Below is a small trained network, with its code and all its weights. Each question gives an input and a target symbol and asks what happens when units are switched off, that is, made to give their printed mean instead of their output.

import numpy as np


def w(rows, s, z=0):
    codes = np.array(rows[::2]) - 128.0
    scale = np.full(codes.shape[1], s)
    scale[-1] = z or s
    return codes * scale


def f(y):
    return np.maximum(y, 0)


def softmax(a):
    e = np.exp(a - a.max(-1, keepdims=True))
    return e / e.sum(-1, keepdims=True)


def log_softmax(a):
    a = a - a.max(-1, keepdims=True)
    return a - np.log(np.exp(a).sum(-1, keepdims=True))


def net(x, mask):
    ids = ['ΔΘΞΨΩαγεζηλμπστφ'.index(c) for c in x.split()]
    T = len(ids)
    res = E[ids] + P[:T]
    r = res
    for j in range(3):
        rows = slice(4 * j, 4 * j + 4)
        q, k, v = (r @ M[0][rows].T for M in (Q, K, V))
        z = softmax(np.where(np.tri(T) > 0, q @ k.T / 4**0.5, -1e9)) @ v
        o = O[0][rows]
        res = res + np.where(mask[j], z, o[:, -1]) @ o[:, :-1]
    y = f(res @ A[0][:, :-1].T + A[0][:, -1])
    res = res + np.where(mask[3:27], y, B[0][:, -1]) @ B[0][:, :-1]
    return log_softmax(res[-1] @ U[:, :-1].T + U[:, -1])


Q, K, V, O, A, B = {}, {}, {}, {}, {}, {}
E = w([
[118,170,99],'Δ',
[113,167,96],'Θ',
[129,167,109],'Ξ',
[125,168,108],'Ψ',
[154,139,144],'Ω',
[148,102,191],'α',
[157,135,123],'γ',
[106,145,83],'ε',
[159,139,132],'ζ',
[160,142,134],'η',
[133,144,104],'λ',
[153,7,4],'μ',
[141,82,144],'π',
[143,158,119],'σ',
[160,141,129],'τ',
[128,168,107],'φ',
],0.029)
P = w([
[252,155,135],'0',
[200,144,119],'1',
[175,138,115],'2',
[161,136,113],'3',
[151,130,113],'4',
[144,130,111],'5',
[138,129,109],'6',
[133,126,110],'7',
[128,125,108],'8',
[124,123,107],'9',
[121,121,106],'10',
[118,120,106],'11',
],0.014)
Q[0] = w([
[255,84,149],'h0',
[57,68,134],'h0',
[137,80,167],'h0',
[203,70,78],'h0',
[131,226,173],'h1',
[143,146,192],'h1',
[166,112,106],'h1',
[59,183,181],'h1',
[64,195,211],'h2',
[135,89,34],'h2',
[134,144,190],'h2',
[54,62,129],'h2',
],0.011)
K[0] = w([
[170,126,18],'h0',
[79,7,204],'h0',
[183,57,75],'h0',
[112,87,32],'h0',
[244,63,90],'h1',
[156,144,105],'h1',
[148,192,182],'h1',
[104,31,41],'h1',
[11,204,207],'h2',
[135,89,64],'h2',
[159,153,230],'h2',
[57,89,176],'h2',
],0.012)
V[0] = w([
[165,127,122],'h0',
[75,66,136],'h0',
[19,139,185],'h0',
[129,56,127],'h0',
[121,230,158],'h1',
[109,112,108],'h1',
[124,127,194],'h1',
[162,167,147],'h1',
[136,177,196],'h2',
[113,255,79],'h2',
[126,102,190],'h2',
[142,109,43],'h2',
],0.0094)
O[0] = w([
[146,117,114,162],'h0',
[34,130,177,75],'h0',
[218,130,84,7],'h0',
[66,69,175,125],'h0',
[95,174,71,137],'h1',
[122,96,168,108],'h1',
[209,181,106,119],'h1',
[108,175,23,167],'h1',
[106,13,82,102],'h2',
[208,8,170,111],'h2',
[158,167,2,107],'h2',
[157,222,173,176],'h2',
],0.0047,0.012)
A[0] = w([
[118,74,77,172],'n0',
[134,170,113,18],'n1',
[147,138,180,61],'n2',
[45,186,106,90],'n3',
[26,88,151,169],'n4',
[37,118,165,140],'n5',
[146,74,128,242],'n6',
[108,94,117,220],'n7',
[105,125,141,212],'n8',
[119,28,25,71],'n9',
[104,111,120,227],'n10',
[189,144,97,3],'n11',
[166,9,180,91],'n12',
[158,134,161,91],'n13',
[69,121,218,89],'n14',
[115,206,216,28],'n15',
[87,87,67,233],'n16',
[47,128,46,208],'n17',
[150,111,245,76],'n18',
[162,121,176,128],'n19',
[197,114,133,140],'n20',
[129,95,73,87],'n21',
[165,145,135,200],'n22',
[47,133,124,52],'n23',
],0.014,0.0073)
B[0] = w([
[147,140,190,178],'n0',
[145,138,201,141],'n1',
[161,77,113,147],'n2',
[116,192,159,208],'n3',
[163,85,131,200],'n4',
[114,80,96,196],'n5',
[164,135,150,238],'n6',
[185,130,153,196],'n7',
[174,112,120,201],'n8',
[5,249,69,153],'n9',
[209,121,103,206],'n10',
[83,65,151,161],'n11',
[55,216,119,173],'n12',
[110,81,111,145],'n13',
[116,156,98,193],'n14',
[113,42,153,218],'n15',
[199,107,150,223],'n16',
[83,117,120,219],'n17',
[119,169,65,176],'n18',
[77,184,82,163],'n19',
[40,156,111,216],'n20',
[79,210,128,137],'n21',
[170,167,110,255],'n22',
[154,192,96,157],'n23',
],0.012,0.0066)
U = w([
[107,227,67,149],'Δ',
[185,125,160,172],'Θ',
[180,1,163,211],'Ξ',
[137,127,195,43],'Ψ',
[109,110,145,95],'Ω',
[109,111,149,93],'α',
[101,110,128,102],'γ',
[92,119,148,109],'ε',
[145,79,49,24],'ζ',
[92,109,141,119],'η',
[101,181,156,2],'λ',
[68,79,98,146],'μ',
[101,109,142,106],'π',
[99,105,140,113],'σ',
[97,109,160,121],'τ',
[81,117,156,121],'φ',
],0.016,0.013)

Each question gives the input, a string of symbols that net reads in full, and the target symbol t.
The units are the heads (4 rows each of Q, K, V and O) and the neurons (one row each of A and B). Each row of codes is followed by its name. A weight is (code - 128) times the scale printed after its matrix; where a second scale follows, it is the last column's (O, A, B and U).
mask holds one flag per unit, heads first, then neurons. A switched-off unit (its flag False) gives its mean, the last column of its rows in O or B, instead of its output. The means were averaged over made-up inputs and are rounded, as every weight is.
A unit's drop is (log p(t) with every unit on - log p(t) with that unit switched off) / (log p(t) with every unit on - log p(t) with every unit switched off).
The circuit of an input: a set's keep is (log p(t) with only the set's units on - log p(t) with every unit switched off) / (log p(t) with every unit on - log p(t) with every unit switched off). Starting from the 12 units with the biggest drops (on a tie, the unit counted first), units are removed one at a time, each time the one whose removal leaves the highest keep (on an exact tie, the one counted first), for as long as the keep stays at least 0.8.
units of the circuit, in order: the units of the circuit, biggest drop first
unit that matters most: the unit with the biggest drop
top k neurons: the k neurons with the biggest drops, biggest first
heads that matter: for each layer, one digit per head in row order, 1 if its drop is at least 0.15 and else 0, layers parted by /
drop of u: that unit's drop, to one decimal
input γ ε Ψ ζ π Ω α π λ φ γ, target Θ: heads that matter	001
input γ η π γ μ π λ φ γ Ω σ, target Θ: unit that matters most	n15
input τ ε λ η λ τ α τ π, target Δ: units of the circuit, in order	(n12, h2)
input σ μ α α γ ε, target λ: units of the circuit, in order	(h2, n15, n3)
input Δ Ξ γ α ε π π σ λ ε, target Θ: heads that matter	011
input μ ζ π, target μ: top 4 neurons	(n15, n5, n18, n14)
input π σ μ π λ ε, target λ: units of the circuit, in order	(n15, h2, n3)
input Δ Θ Θ π γ π Ω Δ, target Θ: units of the circuit, in order	(h2, n20)
input α φ σ λ α τ τ λ π α λ π, target Θ: top 2 neurons	(n9, n16)
input Θ μ π η α, target ζ: top 2 neurons	(n4, n5)
input α Θ λ λ λ α π ε π, target Θ: top 2 neurons	(n12, n9)
input Ω λ σ ζ γ η γ π, target Δ: top 3 neurons	(n9, n12, n15)
input Θ μ λ α τ λ, target Ψ: top 3 neurons	(n15, n3, n1)
input σ π Δ φ π ζ Ω σ Δ, target Θ: top neuron	(n20)
input π Θ μ, target Δ: top 4 neurons	(n3, n23, n15, n17)
input τ Ω ζ π α, target Δ: top 2 neurons	(n12, n15)
input π μ φ π λ Ψ Ω α π α Ω, target Ξ: top 2 neurons	(n4, n15)
input Δ σ Θ λ Ω ε σ Δ Θ, target Θ: drop of h2	1.0
input Ξ π τ λ π α, target Δ: drop of n12	0.3
input φ Ψ Ξ μ τ π π λ, target Ψ: drop of h2	0.8
input π Ψ λ τ Θ Θ α π α Θ η Ψ, target Θ: unit that matters most	h2
